Below is a small trained network, with its code and all its weights. Each question gives an input and a target symbol and asks what happens when units are switched off, that is, made to give their printed mean instead of their output.

import numpy as np


def w(rows, s, z=0):
    codes = np.array(rows[::2]) - 128.0
    scale = np.full(codes.shape[1], s)
    scale[-1] = z or s
    return codes * scale


def norm(h):
    return h / np.sqrt((h * h).mean(-1, keepdims=True) + 1e-5)


def softmax(a):
    e = np.exp(a - a.max(-1, keepdims=True))
    return e / e.sum(-1, keepdims=True)


def log_softmax(a):
    a = a - a.max(-1, keepdims=True)
    return a - np.log(np.exp(a).sum(-1, keepdims=True))


def net(x, mask):
    ids = ['αγδεζηθλμξστφψω'.index(c) for c in x.split()]
    T = len(ids)
    res = E[ids] + P[:T]
    u = 0
    for l in range(3):
        r = norm(res)
        for j in range(2):
            rows = slice(3 * j, 3 * j + 3)
            q, k, v = (r @ M[l][rows].T for M in (Q, K, V))
            z = softmax(np.where(np.tri(T) > 0, q @ k.T / 3**0.5, -1e9)) @ v
            o = O[l][rows]
            res = res + np.where(mask[u + j], z, o[:, -1]) @ o[:, :-1]
        u += 2
    return log_softmax(norm(res)[-1] @ U[:, :-1].T + U[:, -1])


Q, K, V, O = {}, {}, {}, {}
E = w([
[108,82,111,155,107,121,117],'α',
[167,146,105,69,121,62,109],'γ',
[167,120,154,97,129,64,138],'δ',
[100,103,102,152,119,103,104],'ε',
[141,134,206,127,157,116,4],'ζ',
[164,113,136,122,122,99,142],'η',
[178,164,50,158,4,210,99],'θ',
[105,90,127,146,120,127,121],'λ',
[164,149,137,111,119,95,131],'μ',
[70,183,59,67,137,114,147],'ξ',
[148,147,144,91,146,59,125],'σ',
[146,163,209,35,75,145,148],'τ',
[150,130,131,117,128,143,151],'φ',
[109,85,117,144,104,147,128],'ψ',
[86,207,183,193,57,93,119],'ω',
],0.027)
P = w([
[188,182,28,135,251,254,158],'0',
[144,40,76,116,38,55,99],'1',
[143,59,89,124,45,57,120],'2',
[153,43,121,104,44,86,138],'3',
[152,60,130,109,41,84,148],'4',
[139,43,145,84,56,99,153],'5',
[145,41,157,84,54,108,154],'6',
[144,50,146,83,49,100,154],'7',
[132,47,165,67,51,110,168],'8',
[132,43,162,61,50,95,172],'9',
[135,46,158,59,29,107,174],'10',
[128,62,154,50,42,96,174],'11',
],0.0061)
Q[0] = w([
[88,223,107,115,99,181,153],'L0H0',
[6,57,135,158,83,185,82],'L0H0',
[116,68,60,65,128,123,174],'L0H0',
[189,196,183,143,176,125,186],'L0H1',
[93,137,148,71,155,101,52],'L0H1',
[100,62,142,140,115,105,147],'L0H1',
],0.014)
K[0] = w([
[101,180,105,72,60,178,136],'L0H0',
[83,153,94,254,199,227,97],'L0H0',
[125,93,47,106,216,144,238],'L0H0',
[123,67,158,94,97,112,131],'L0H1',
[85,157,114,96,159,91,81],'L0H1',
[185,144,154,143,242,166,164],'L0H1',
],0.013)
V[0] = w([
[107,124,125,87,114,111,218],'L0H0',
[195,73,68,100,214,47,155],'L0H0',
[6,227,141,180,150,192,146],'L0H0',
[139,133,91,92,125,134,56],'L0H1',
[115,199,127,130,146,71,132],'L0H1',
[117,97,158,108,179,99,146],'L0H1',
],0.011)
O[0] = w([
[98,138,88,112,133,62,208,138],'L0H0',
[184,76,122,178,214,182,255,163],'L0H0',
[49,168,94,176,164,45,32,2],'L0H0',
[134,145,58,185,109,218,144,162],'L0H1',
[69,153,177,155,113,154,131,123],'L0H1',
[112,23,172,57,159,192,65,113],'L0H1',
],0.0098,0.0091)
Q[1] = w([
[64,29,90,204,55,132,152],'L1H0',
[95,99,247,90,85,159,111],'L1H0',
[82,125,186,42,162,10,183],'L1H0',
[126,126,180,167,136,123,1],'L1H1',
[62,42,77,238,119,130,117],'L1H1',
[65,247,70,129,57,84,75],'L1H1',
],0.01)
K[1] = w([
[122,61,53,161,148,210,159],'L1H0',
[106,74,252,126,99,141,170],'L1H0',
[129,109,154,54,205,70,170],'L1H0',
[160,160,195,168,162,110,51],'L1H1',
[106,119,82,198,174,189,91],'L1H1',
[142,218,74,108,112,120,115],'L1H1',
],0.013)
V[1] = w([
[142,218,119,97,151,139,52],'L1H0',
[99,165,79,106,80,122,129],'L1H0',
[1,59,103,70,153,167,106],'L1H0',
[80,162,94,175,162,170,101],'L1H1',
[135,163,195,212,90,122,122],'L1H1',
[93,147,128,148,38,67,252],'L1H1',
],0.0083)
O[1] = w([
[139,100,99,115,149,232,222,1],'L1H0',
[178,65,72,140,152,177,127,128],'L1H0',
[52,138,138,134,254,81,92,61],'L1H0',
[70,165,172,30,112,173,70,48],'L1H1',
[203,166,137,176,23,187,53,113],'L1H1',
[64,86,42,182,106,134,140,221],'L1H1',
],0.0089,0.0038)
Q[2] = w([
[176,184,169,107,137,116,180],'L2H0',
[96,104,165,136,67,140,144],'L2H0',
[130,4,119,136,163,147,105],'L2H0',
[167,74,99,106,136,95,134],'L2H1',
[154,135,123,71,109,130,162],'L2H1',
[114,67,103,175,76,162,159],'L2H1',
],0.018)
K[2] = w([
[163,42,207,147,92,76,132],'L2H0',
[178,219,151,99,65,205,159],'L2H0',
[194,140,110,88,246,218,137],'L2H0',
[188,113,63,113,164,129,161],'L2H1',
[202,122,107,70,109,119,141],'L2H1',
[86,92,116,179,94,171,143],'L2H1',
],0.014)
V[2] = w([
[137,120,88,179,174,105,104],'L2H0',
[85,97,86,5,116,140,153],'L2H0',
[90,221,145,103,141,113,141],'L2H0',
[147,101,71,129,123,129,139],'L2H1',
[82,81,145,159,106,195,106],'L2H1',
[110,83,94,190,100,141,108],'L2H1',
],0.012)
O[2] = w([
[119,156,53,150,237,106,64,13],'L2H0',
[139,126,136,6,93,176,177,238],'L2H0',
[163,130,95,120,117,68,198,29],'L2H0',
[105,101,125,119,122,185,98,252],'L2H1',
[118,199,123,92,209,106,125,155],'L2H1',
[130,169,130,103,120,174,152,200],'L2H1',
],0.012,0.0033)
U = w([
[134,41,87,189,150,169,54,113],'α',
[76,168,131,129,138,231,137,42],'γ',
[59,17,177,152,126,145,82,42],'δ',
[200,196,90,190,222,130,132,242],'ε',
[219,147,181,92,153,160,46,140],'ζ',
[255,91,96,196,189,134,190,233],'η',
[196,153,18,153,64,184,91,31],'θ',
[219,78,117,93,176,23,111,182],'λ',
[51,116,147,232,109,188,154,36],'μ',
[85,164,54,85,166,103,179,145],'ξ',
[54,130,194,131,183,151,146,112],'σ',
[153,133,176,57,64,89,197,131],'τ',
[82,25,64,193,102,92,126,58],'φ',
[152,61,56,47,143,160,47,47],'ψ',
[121,157,152,189,85,30,130,252],'ω',
],0.0099,0.0039)

Each question gives the input, a string of symbols that net reads in full, and the target symbol t.
The units are the heads (3 rows each of Q, K, V and O). Each row of codes is followed by its name. A weight is (code - 128) times the scale printed after its matrix; where a second scale follows, it is the last column's (O and U).
mask holds one flag per head, layer by layer. A switched-off head (its flag False) gives its mean, the last column of its rows in O, instead of its output. The means were averaged over made-up inputs and are rounded, as every weight is.
A unit's drop is (log p(t) with every unit on - log p(t) with that unit switched off) / (log p(t) with every unit on - log p(t) with every unit switched off).
The circuit of an input: a set's keep is (log p(t) with only the set's units on - log p(t) with every unit switched off) / (log p(t) with every unit on - log p(t) with every unit switched off). Starting from all 6 units, units are removed one at a time, each time the one whose removal leaves the highest keep (on an exact tie, the one counted first), for as long as the keep stays at least 0.8.
circuit, biggest first: the units of the circuit, biggest drop first
most important unit: the unit with the biggest drop
heads that matter: for each layer, one digit per head in row order, 1 if its drop is at least 0.15 and else 0, layers parted by /
input ζ σ τ λ, target ζ: circuit, biggest first -> (L0H0, L1H1)
input ε ε τ γ φ λ, target ε: circuit, biggest first -> (L0H0, L2H0, L2H1, L1H1)
input σ ω α ψ ψ λ φ γ δ λ, target σ: heads that matter -> 11 / 10 / 01
input θ ε ζ λ τ δ δ ε, target θ: most important unit -> L0H1
input α θ ζ ζ μ ε α, target α: circuit, biggest first -> (L0H1, L2H0)
input λ σ γ, target η: heads that matter -> 10 / 01 / 00
input ω ω α ω α, target ω: circuit, biggest first -> (L0H1, L0H0)
input ω ω θ ψ ε, target ω: heads that matter -> 01 / 00 / 00
input ε ε ψ θ δ ε τ η τ τ φ ε, target ε: circuit, biggest first -> (L0H0, L2H0, L2H1)
input ψ σ τ α, target ψ: circuit, biggest first -> (L0H1, L0H0, L1H1, L2H0)
input δ ε ω ε, target δ: circuit, biggest first -> (L0H1, L1H0)
input σ τ θ τ φ φ δ α, target σ: circuit, biggest first -> (L0H1, L2H1, L1H0)
input η ε τ ξ ε, target η: heads that matter -> 10 / 00 / 00
input τ δ σ τ ω α, target τ: circuit, biggest first -> (L2H0)
input α τ ε ε ε δ λ ε φ ψ ε, target α: circuit, biggest first -> (L0H1, L2H0, L0H0)
input λ ω η ε δ φ η λ, target λ: circuit, biggest first -> (L1H1, L0H0, L0H1, L2H0)
input φ τ μ μ ε, target φ: circuit, biggest first -> (L0H0, L1H1)
input γ φ ε λ ω α ψ, target γ: heads that matter -> 01 / 00 / 01
input ε ε τ ε η λ, target ε: circuit, biggest first -> (L0H0, L2H0, L2H1)
input τ α τ ω ζ ζ ε γ φ ψ, target τ: most important unit -> L1H0
input λ τ ε φ ε η α ε μ φ ψ, target λ: heads that matter -> 11 / 11 / 10
input α θ η ω ε ε ω ψ, target α: heads that matter -> 11 / 01 / 10
input τ ζ η τ σ θ ε, target τ: heads that matter -> 10 / 10 / 10
input θ τ τ ζ δ ψ, target θ: heads that matter -> 11 / 10 / 00
input ψ ω ψ, target ψ: heads that matter -> 11 / 01 / 10
